Here is a tiny trained network, its code and every weight. The questions are about switching its units off for an input and a class, where a switched-off unit gives its printed mean instead of its output.

import numpy as np


def w(rows, s, z=0):
    codes = np.array(rows[::2]) - 128.0
    scale = np.full(codes.shape[1], s)
    scale[-1] = z or s
    return codes * scale


def f(y):
    return np.maximum(y, 0)


def log_softmax(a):
    a = a - a.max(-1, keepdims=True)
    return a - np.log(np.exp(a).sum(-1, keepdims=True))


def net(x, mask):
    res = np.array(x, float).reshape(1, 7) / 4 @ E
    y = f(res @ A[0][:, :-1].T + A[0][:, -1])
    res = res + np.where(mask, y, B[0][:, -1]) @ B[0][:, :-1]
    return log_softmax(res[-1] @ U[:, :-1].T + U[:, -1])


A, B = {}, {}
E = w([
[186,119,33,65,172,47,238,87,140,73,126,216],'x0',
[106,115,164,106,118,108,171,124,119,140,96,106],'x1',
[169,155,138,134,147,125,82,135,169,130,156,168],'x2',
[174,169,114,136,118,130,69,165,193,98,154,161],'x3',
[192,27,124,211,166,70,129,226,61,92,216,2],'x4',
[107,166,186,145,142,96,133,110,101,130,128,156],'x5',
[99,157,146,130,73,119,107,145,134,65,171,160],'x6',
],0.0092)
A[0] = w([
[131,137,88,92,137,105,156,96,121,123,50,194,216],'N1',
[106,164,157,120,104,213,118,127,143,123,91,91,232],'N2',
[166,66,91,134,186,7,151,137,106,83,179,132,194],'N3',
[97,159,143,108,129,197,131,124,126,162,102,176,252],'N4',
[128,108,159,173,146,108,77,185,101,136,100,99,170],'N5',
[108,123,168,164,124,175,111,122,148,139,132,105,248],'N6',
[131,155,128,155,115,152,76,110,201,115,97,82,210],'N7',
[120,121,96,126,99,115,181,117,141,117,151,184,232],'N8',
[140,102,175,131,147,116,105,151,158,165,162,70,183],'N9',
],0.011,0.004)
B[0] = w([
[124,149,51,127,87,149,138,92,200,96,108,114,231],'N1',
[116,73,136,178,150,111,143,165,107,199,81,202,209],'N2',
[136,157,185,152,183,57,145,144,167,76,105,64,254],'N3',
[72,152,51,133,107,146,89,93,133,134,76,226,225],'N4',
[142,87,130,151,69,90,139,142,80,122,180,108,199],'N5',
[147,24,150,157,41,140,137,164,5,175,133,172,198],'N6',
[130,92,154,174,97,92,82,142,174,128,81,135,194],'N7',
[97,148,114,156,135,139,123,104,210,111,115,125,202],'N8',
[175,82,163,154,116,120,141,142,120,139,144,135,194],'N9',
],0.011,0.015)
U = w([
[68,102,111,153,117,150,88,141,135,224,74,213,217],'0',
[148,183,167,56,191,254,116,151,89,125,175,113,31],'1',
[98,170,111,30,161,101,82,116,115,155,184,82,22],'2',
[95,188,55,130,125,146,141,46,234,102,120,110,239],'3',
[169,76,175,176,45,117,178,148,99,121,241,73,110],'4',
[159,198,171,43,131,239,118,131,97,119,163,72,19],'5',
[117,172,110,104,175,178,136,142,144,157,187,117,3],'6',
[91,164,164,132,234,73,180,176,190,87,151,32,136],'7',
],0.0078,0.0025)

Each question gives the input, the list of numbers given to net, and the class t.
The units are the neurons (one row each of A and B). Each row of codes is followed by its name. A weight is (code - 128) times the scale printed after its matrix; where a second scale follows, it is the last column's (A, B and U).
mask holds one flag per neuron, in row order. A switched-off neuron (its flag False) gives its mean, the last column of its row in B, instead of its output. The means were averaged over made-up inputs and are rounded, as every weight is.
A unit's drop is (log p(t) with every unit on - log p(t) with that unit switched off) / (log p(t) with every unit on - log p(t) with every unit switched off).
The circuit of an input: a set's keep is (log p(t) with only the set's units on - log p(t) with every unit switched off) / (log p(t) with every unit on - log p(t) with every unit switched off). Starting from all 9 units, units are removed one at a time, each time the one whose removal leaves the highest keep (on an exact tie, the one counted first), for as long as the keep stays at least 0.8.
units of the circuit, in order: the units of the circuit, biggest drop first
top k neurons: the k neurons with the biggest drops, biggest first
drop when u is switched off: that unit's drop, to one decimal
input [1,0,-1,-3,-4,3,-8], class 3: top 2 neurons : (N1; N6)
input [-6,-6,7,-1,1,3,-2], class 4: units of the circuit, in order : (N5)
input [1,0,3,2,-4,7,5], class 3: top 2 neurons : (N6; N1)
input [1,4,7,4,1,5,5], class 7: top 3 neurons : (N4; N6; N1)
input [1,5,1,-8,8,7,-7], class 7: top 2 neurons : (N3; N6)
input [2,4,5,-1,-4,-5,-8], class 3: top 2 neurons : (N1; N6)
input [0,8,1,3,1,-3,-8], class 4: top 2 neurons : (N4; N3)
input [-4,5,-3,6,1,2,6], class 4: top 2 neurons : (N4; N5)
input [7,-4,6,4,1,-1,5], class 7: top 2 neurons : (N3; N4)
input [1,7,2,-2,-8,-1,-2], class 3: top 2 neurons : (N1; N6)
input [3,-4,5,8,7,1,7], class 7: drop when N3 is switched off : 0.6
input [3,3,5,2,1,4,3], class 7: drop when N4 is switched off : 0.4
input [6,-1,-3,-4,-1,-7,-6], class 3: drop when N1 is switched off : 0.4
input [4,8,0,-7,-8,1,2], class 3: drop when N4 is switched off : 0.0
input [7,1,4,-3,4,0,-3], class 7: units of the circuit, in order : (N3)
